Small tables with named rows and columns. After each table, cells are looked up by row and column.

gonud.csv
,noz,letuked
mafi,11720,62895
guk,55237,54367
fozam,79974,63516
tekebu,37838,58913
bufitel,23176,64670
puvuk,57641,54166
kek,60332,53564
bavu,15718,62520

noz of bufitel is 23176
noz of mafi is 11720
letuked of guk is 54367
noz of kek is 60332
noz of puvuk is 57641
noz of bavu is 15718
letuked of bavu is 62520
letuked of fozam is 63516
letuked of kek is 53564
noz of guk is 55237

Table bilok
	rom	rorisud	beru	fek	nof	kila
dapur	1951	2811	3711	1431	1755	1750
lozise	2062	1803	2165	2297	1920	1853
mik	1949	2492	2514	1785	1806	1951
paf	2023	1794	2124	2103	1893	1865
lunanu	1953	2367	3180	1676	1823	1735
niz	1968	2465	3295	1807	1833	1759
zun	1990	1781	1659	1956	1943	1928
ruk	1876	4989	6372	1381	1617	1913
disur	1698	3657	5505	1786	2004	1925
sugopi	2645	-4620	-7170	3333	2923	2493
luget	1247	-909	-1908	2037	1486	1302
vozas	2017	1800	2422	2155	1891	1802
mumani	1877	2411	3323	1432	1801	1849

paf, fek: 2103
dapur, rom: 1951
mik, kila: 1951
ruk, nof: 1617
paf, beru: 2124
luget, rom: 1247
lunanu, beru: 3180
lunanu, fek: 1676
zun, kila: 1928
disur, nof: 2004
luget, fek: 2037
niz, kila: 1759

gafeb
         tafeb  binusup    lal    mol   muto    nel   fefi  ralok    dok
lotiv    0.487    0.633  0.650  0.642  0.536  0.685  0.537  0.541  0.631
taruv    0.541    0.528  0.592  0.574  0.698  0.654  0.492  0.547  0.484
bomu     0.002    0.722  0.631  0.592  0.591  0.648  0.684  0.622  0.609
tatab    0.880    0.611  0.578  0.551  0.639  0.633  0.606  0.583  0.559
sov      0.214    0.591  0.579  0.722  0.710  0.637  0.589  0.633  0.578
zusedam  0.527    0.728  0.555  0.543  0.681  0.507  0.519  0.549  0.609

nel of sov: 0.637
tafeb of sov: 0.214
lal of bomu: 0.631
nel of bomu: 0.648
fefi of zusedam: 0.519
lal of lotiv: 0.650

vide:
fields: migubuv, sedut, ver, lurok, kal
bef: [0.53, 0.55, 0.25, 0.68, 0.43]
kedez: [0.53, 0.44, 0.52, 0.80, 0.52]
fiz: [0.57, 0.20, 0.18, 0.56, 0.57]
kefedu: [0.42, 0.71, 0.46, 0.56, 0.52]
limif: [0.59, 0.55, 0.40, 0.44, 0.62]
nikagiv: [0.54, 0.57, 0.27, 0.77, 0.48]
visup: [0.53, 0.55, 0.46, 0.68, 0.25]
dudobi: [0.66, 0.32, 0.46, 0.37, 0.58]
sel: [0.53, 0.62, 0.48, 0.69, 0.22]
refa: [0.38, 0.41, 0.63, 0.52, 0.74]
kat: [0.38, 0.49, 0.50, 0.35, 0.70]
zol: [0.43, 0.61, 0.38, 0.56, 0.38]
fav: [0.53, 0.42, 0.55, 0.75, 0.50]

sedut of bef: 0.55
migubuv of limif: 0.59
lurok of visup: 0.68
ver of sel: 0.48
kal of limif: 0.62
ver of fav: 0.55
migubuv of kat: 0.38
sedut of limif: 0.55
sedut of kat: 0.49
sedut of kedez: 0.44
migubuv of refa: 0.38
ver of fiz: 0.18
sedut of visup: 0.55
lurok of fiz: 0.56

gad:
fields: zunut, vul, lafav, nem, nonot
rulut: [1479, 1107, 1099, 1161, 1004]
zubi: [571, 1645, 2422, 2128, 2651]
puvek: [868, 1628, 1961, 1786, 2132]
tos: [945, 1602, 1846, 1701, 1995]
dofuf: [552, 1250, 4223, 3834, 4794]
redavan: [1293, 1356, 1365, 1355, 1385]
boviga: [721, 1532, 1194, 989, 1037]
nov: [-3062, 9947, -5395, -6101, -4234]

What is the nonot of nov in gad?
-4234
What is the zunut of nov in gad?
-3062
What is the vul of zubi in gad?
1645
What is the vul of tos in gad?
1602
What is the vul of nov in gad?
9947
What is the nem of nov in gad?
-6101
What is the zunut of redavan in gad?
1293
What is the nem of dofuf in gad?
3834

Table papamer
,tem,sagal,pepumo,tet,faliz
bogidi,120,185,117,126,122
zikono,156,167,102,127,128
vel,113,229,119,120,117
mezuvi,76,37,156,133,128
vitu,121,154,139,126,126
peber,106,37,146,138,129
kigi,93,27,147,140,125
nul,116,192,121,125,120
dosez,148,43,151,140,140
kora,86,97,132,127,125
vadu,148,159,109,129,128
gen,126,151,116,129,125
teza,125,134,119,129,124

gen, faliz: 125
vel, faliz: 117
teza, faliz: 124
bogidi, tet: 126
teza, tem: 125
vadu, pepumo: 109
zikono, sagal: 167
dosez, pepumo: 151
teza, pepumo: 119
kora, tem: 86
peber, tem: 106
peber, pepumo: 146
vel, sagal: 229
mezuvi, tem: 76
vitu, faliz: 126
vel, tem: 113
kora, tet: 127
Row with the largest tem: zikono

